Below are the code and all the weights of a small trained network. Each question names an input and a class and asks about switching units off, where a switched-off unit gives its printed mean instead of its output.

import numpy as np


def w(rows, s, z=0):
    codes = np.array(rows[::2]) - 128.0
    scale = np.full(codes.shape[1], s)
    scale[-1] = z or s
    return codes * scale


def f(y):
    return y / 2 * (1 + np.tanh(0.7978845608 * (y + 0.044715 * y**3)))


def log_softmax(a):
    a = a - a.max(-1, keepdims=True)
    return a - np.log(np.exp(a).sum(-1, keepdims=True))


def net(x, mask):
    res = np.array(x, float).reshape(1, 5) / 4 @ E
    y = f(res @ A[0][:, :-1].T + A[0][:, -1])
    res = res + np.where(mask, y, B[0][:, -1]) @ B[0][:, :-1]
    return log_softmax(res[-1] @ U[:, :-1].T + U[:, -1])


A, B = {}, {}
E = w([
[87,132,198,54,167,148,56,183,196],'x0',
[157,108,134,112,85,84,64,10,194],'x1',
[124,134,133,130,135,121,126,124,121],'x2',
[57,189,172,204,29,120,133,148,162],'x3',
[129,125,133,126,128,126,136,129,131],'x4',
],0.012)
A[0] = w([
[73,181,163,171,69,110,113,135,184,154],'neuron 1',
[134,135,135,119,147,142,102,114,156,65],'neuron 2',
[143,96,138,73,135,122,87,110,160,60],'neuron 3',
[209,54,59,88,236,150,178,127,34,55],'neuron 4',
[86,145,158,140,75,119,107,127,160,53],'neuron 5',
[130,106,137,107,131,111,111,129,148,68],'neuron 6',
[90,182,185,139,105,98,89,109,156,14],'neuron 7',
[140,122,129,152,49,57,86,10,172,29],'neuron 8',
[138,128,131,94,146,144,117,107,164,76],'neuron 9',
[66,153,224,93,146,164,99,198,161,38],'neuron 10',
[119,155,118,154,124,127,162,136,116,68],'neuron 11',
[155,109,90,125,125,113,112,100,131,38],'neuron 12',
[67,146,188,72,135,170,62,224,172,145],'neuron 13',
[77,164,199,95,143,155,81,218,180,28],'neuron 14',
[173,43,158,7,209,117,42,77,220,107],'neuron 15',
[110,151,125,204,113,134,192,152,124,152],'neuron 16',
[132,136,124,125,138,128,136,137,120,12],'neuron 17',
[106,149,119,174,97,137,169,163,114,91],'neuron 18',
[58,196,187,175,57,94,88,126,197,9],'neuron 19',
[89,148,100,164,92,141,188,143,95,33],'neuron 20',
[111,139,97,132,87,150,158,144,116,76],'neuron 21',
[141,101,107,155,64,83,88,53,174,153],'neuron 22',
[181,84,48,84,205,140,135,144,63,161],'neuron 23',
[110,185,129,213,68,146,207,165,50,159],'neuron 24',
[109,125,141,102,156,129,135,96,160,75],'neuron 25',
[73,157,174,107,144,152,100,193,183,23],'neuron 26',
[200,88,52,157,104,84,164,31,60,69],'neuron 27',
[127,142,138,133,99,104,146,145,91,90],'neuron 28',
[177,112,81,151,143,69,142,48,97,36],'neuron 29',
[111,124,125,161,109,126,164,142,115,124],'neuron 30',
[155,129,129,181,67,105,108,51,174,9],'neuron 31',
[89,138,131,91,237,176,158,254,67,48],'neuron 32',
[109,139,102,118,137,89,128,138,132,124],'neuron 33',
[140,142,122,136,134,141,123,131,139,127],'neuron 34',
[132,97,145,131,164,137,140,159,130,39],'neuron 35',
[148,121,154,136,153,129,125,142,135,60],'neuron 36',
],0.0093,0.014)
B[0] = w([
[121,120,91,161,123,124,153,154,104,226],'neuron 1',
[129,127,121,123,114,108,115,119,140,126],'neuron 2',
[103,156,181,108,101,101,74,125,99,145],'neuron 3',
[95,142,48,214,80,112,213,193,84,224],'neuron 4',
[149,113,137,112,142,152,145,118,153,151],'neuron 5',
[128,127,131,102,124,107,115,122,128,125],'neuron 6',
[153,108,158,80,149,155,127,94,146,146],'neuron 7',
[95,121,42,202,98,136,240,192,92,198],'neuron 8',
[120,140,147,131,124,111,98,116,126,132],'neuron 9',
[124,111,70,170,96,117,199,158,98,176],'neuron 10',
[121,131,148,114,123,110,116,130,124,133],'neuron 11',
[126,133,148,109,141,133,108,104,126,129],'neuron 12',
[174,89,137,126,139,167,156,96,148,231],'neuron 13',
[113,131,60,186,101,131,191,167,98,177],'neuron 14',
[100,182,249,38,129,91,45,80,113,240],'neuron 15',
[70,165,128,131,104,79,92,160,77,200],'neuron 16',
[138,124,123,112,127,122,120,130,124,122],'neuron 17',
[71,172,144,121,134,68,75,132,102,163],'neuron 18',
[224,40,177,57,202,238,158,54,210,188],'neuron 19',
[131,154,153,84,161,107,91,110,138,151],'neuron 20',
[109,138,131,121,137,127,101,131,128,135],'neuron 21',
[165,100,143,103,160,170,148,112,146,221],'neuron 22',
[141,89,117,142,112,161,186,123,149,234],'neuron 23',
[44,173,120,132,112,43,87,177,79,248],'neuron 24',
[123,138,147,121,107,120,115,126,138,128],'neuron 25',
[100,148,69,171,111,113,182,153,89,158],'neuron 26',
[191,67,160,95,167,209,152,98,195,204],'neuron 27',
[114,136,130,125,137,121,111,134,126,133],'neuron 28',
[164,101,180,86,150,176,121,92,181,161],'neuron 29',
[82,156,121,119,137,87,101,145,102,154],'neuron 30',
[99,137,54,193,87,107,187,183,71,159],'neuron 31',
[214,53,178,75,157,223,157,65,220,210],'neuron 32',
[128,123,119,134,109,130,120,121,135,126],'neuron 33',
[126,129,113,123,126,116,130,109,128,128],'neuron 34',
[127,116,134,105,144,120,122,124,138,126],'neuron 35',
[134,120,134,122,125,132,120,126,129,120],'neuron 36',
],0.011,0.015)
U = w([
[122,125,59,191,107,121,171,180,110,230],'0',
[190,100,149,112,139,165,136,84,168,106],'1',
[97,170,161,116,122,71,5,130,112,2],'2',
],0.015,0.0058)

Each question gives the input, the list of numbers given to net, and the class t.
The units are the neurons (one row each of A and B). Each row of codes is followed by its name. A weight is (code - 128) times the scale printed after its matrix; where a second scale follows, it is the last column's (A, B and U).
mask holds one flag per neuron, in row order. A switched-off neuron (its flag False) gives its mean, the last column of its row in B, instead of its output. The means were averaged over made-up inputs and are rounded, as every weight is.
A unit's drop is (log p(t) with every unit on - log p(t) with that unit switched off) / (log p(t) with every unit on - log p(t) with every unit switched off).
The circuit of an input: a set's keep is (log p(t) with only the set's units on - log p(t) with every unit switched off) / (log p(t) with every unit on - log p(t) with every unit switched off). Starting from the 12 units with the biggest drops (on a tie, the unit counted first), units are removed one at a time, each time the one whose removal leaves the highest keep (on an exact tie, the one counted first), for as long as the keep stays at least 0.8.
units of the circuit, in order: the units of the circuit, biggest drop first
top k neurons: the k neurons with the biggest drops, biggest first
drop of u: that unit's drop, to one decimal
input [7,7,-7,-1,2], class 2: units of the circuit, in order	[neuron 15]
input [2,-8,8,-2,7], class 1: top 2 neurons	[neuron 32; neuron 8]
input [-7,1,6,0,2], class 1: top 3 neurons	[neuron 27; neuron 29; neuron 4]
input [1,7,-7,-4,6], class 2: top 2 neurons	[neuron 15; neuron 32]
input [3,1,4,2,0], class 1: top 3 neurons	[neuron 4; neuron 24; neuron 8]
input [6,1,-3,7,3], class 1: top 2 neurons	[neuron 19; neuron 4]
input [0,-3,-4,5,-4], class 2: top 2 neurons	[neuron 4; neuron 8]
input [3,1,-1,8,-2], class 1: top 2 neurons	[neuron 19; neuron 4]
input [-2,7,2,2,0], class 0: top 2 neurons	[neuron 8; neuron 31]
input [1,-7,-2,-6,3], class 1: top 3 neurons	[neuron 32; neuron 8; neuron 24]
input [2,2,-7,6,6], class 1: top 2 neurons	[neuron 19; neuron 4]
input [-1,-8,6,1,6], class 2: top 2 neurons	[neuron 24; neuron 8]
input [0,-5,7,5,-6], class 2: drop of neuron 8	0.1
input [6,-7,4,-6,-4], class 1: drop of neuron 32	9.4
input [3,-1,0,-1,-7], class 1: drop of neuron 24	0.6
input [-2,0,6,6,0], class 2: top neuron	[neuron 4]
